Below are the code and all the weights of a small trained network. Each question names an input and a target symbol and asks about switching units off, where a switched-off unit gives its printed mean instead of its output.

import numpy as np


def w(rows, s, z=0):
    codes = np.array(rows[::2]) - 128.0
    scale = np.full(codes.shape[1], s)
    scale[-1] = z or s
    return codes * scale


def norm(h):
    return h / np.sqrt((h * h).mean(-1, keepdims=True) + 1e-5)


def f(y):
    return np.maximum(y, 0)


def softmax(a):
    e = np.exp(a - a.max(-1, keepdims=True))
    return e / e.sum(-1, keepdims=True)


def log_softmax(a):
    a = a - a.max(-1, keepdims=True)
    return a - np.log(np.exp(a).sum(-1, keepdims=True))


def net(x, mask):
    ids = ['γδεθπφω'.index(c) for c in x.split()]
    T = len(ids)
    res = E[ids] + P[:T]
    q, k, v = (norm(res) @ M[0].T for M in (Q, K, V))
    z = softmax(np.where(np.tri(T) > 0, q @ k.T / 4**0.5, -1e9)) @ v
    res = res + np.where(mask[0], z, O[0][:, -1]) @ O[0][:, :-1]
    y = f(norm(res) @ A[0][:, :-1].T + A[0][:, -1])
    res = res + np.where(mask[1:9], y, B[0][:, -1]) @ B[0][:, :-1]
    return log_softmax(norm(res)[-1] @ U[:, :-1].T + U[:, -1])


Q, K, V, O, A, B = {}, {}, {}, {}, {}, {}
E = w([
[138,116,157,121],'γ',
[121,121,168,131],'δ',
[200,174,85,214],'ε',
[156,126,190,208],'θ',
[115,134,146,140],'π',
[96,179,54,107],'φ',
[3,131,99,81],'ω',
],0.0069)
P = w([
[140,57,21,114],'0',
[75,253,222,99],'1',
[118,212,240,68],'2',
[123,202,160,92],'3',
[136,194,186,73],'4',
[180,182,178,62],'5',
],0.0019)
Q[0] = w([
[34,80,161,5],'h1',
[165,90,71,178],'h1',
[109,92,2,212],'h1',
[200,184,197,145],'h1',
],0.0096)
K[0] = w([
[57,38,107,82],'h1',
[107,185,158,171],'h1',
[117,246,181,113],'h1',
[191,95,98,181],'h1',
],0.012)
V[0] = w([
[94,104,18,254],'h1',
[207,107,90,120],'h1',
[64,34,102,84],'h1',
[80,88,194,155],'h1',
],0.0063)
O[0] = w([
[254,39,110,66,255],'h1',
[100,101,111,83,119],'h1',
[135,88,31,177,194],'h1',
[121,73,171,179,150],'h1',
],0.0067,0.0036)
A[0] = w([
[170,166,126,125,126],'n1',
[191,127,122,135,55],'n2',
[96,133,113,41,86],'n3',
[116,163,177,77,87],'n4',
[163,137,171,82,13],'n5',
[8,50,133,58,5],'n6',
[124,128,76,110,163],'n7',
[81,90,126,137,93],'n8',
],0.012,0.003)
B[0] = w([
[136,96,127,107,222],'n1',
[81,166,156,168,253],'n2',
[70,63,112,146,189],'n3',
[184,87,145,117,210],'n4',
[97,202,67,140,241],'n5',
[141,174,250,72,222],'n6',
[150,168,170,123,250],'n7',
[86,76,123,103,212],'n8',
],0.017,0.0031)
U = w([
[61,37,87,171,203],'γ',
[97,167,158,255,66],'δ',
[37,170,51,134,95],'ε',
[130,93,44,26,162],'θ',
[238,61,127,144,250],'π',
[207,228,71,78,94],'φ',
[116,126,251,63,104],'ω',
],0.0084,0.0019)

Each question gives the input, a string of symbols that net reads in full, and the target symbol t.
The units are the heads (4 rows each of Q, K, V and O) and the neurons (one row each of A and B). Each row of codes is followed by its name. A weight is (code - 128) times the scale printed after its matrix; where a second scale follows, it is the last column's (O, A, B and U).
mask holds one flag per unit, heads first, then neurons. A switched-off unit (its flag False) gives its mean, the last column of its rows in O or B, instead of its output. The means were averaged over made-up inputs and are rounded, as every weight is.
A unit's drop is (log p(t) with every unit on - log p(t) with that unit switched off) / (log p(t) with every unit on - log p(t) with every unit switched off).
The circuit of an input: a set's keep is (log p(t) with only the set's units on - log p(t) with every unit switched off) / (log p(t) with every unit on - log p(t) with every unit switched off). Starting from all 9 units, units are removed one at a time, each time the one whose removal leaves the highest keep (on an exact tie, the one counted first), for as long as the keep stays at least 0.8.
circuit, biggest first: the units of the circuit, biggest drop first
most important unit: the unit with the biggest drop
k most important neurons: the k neurons with the biggest drops, biggest first
drop when u is switched off: that unit's drop, to one decimal
input ω θ ε ε δ δ, target δ: most important unit -> n2
input ε θ δ, target θ: circuit, biggest first -> h1; n5; n3; n6
input δ ω θ θ θ δ, target γ: circuit, biggest first -> h1; n6
input θ ω π, target φ: circuit, biggest first -> n5; h1; n4; n6
input φ ω ε δ π, target ε: circuit, biggest first -> n6; n5
input ε π π θ, target φ: circuit, biggest first -> h1; n5
input θ γ γ, target φ: 2 most important neurons -> n5; n6
input ω π δ δ γ δ, target δ: circuit, biggest first -> h1; n2
input φ ω δ ε δ, target ε: 4 most important neurons -> n5; n3; n6; n2
input θ γ γ π, target φ: 2 most important neurons -> n5; n4
input δ π θ, target δ: 2 most important neurons -> n6; n4
input π θ γ, target π: drop when h1 is switched off -> 1.6
input ε π ε ε π, target θ: drop when h1 is switched off -> 1.0
input ε ε γ φ, target γ: most important unit -> n3
input φ θ π, target ε: drop when n5 is switched off -> 0.2
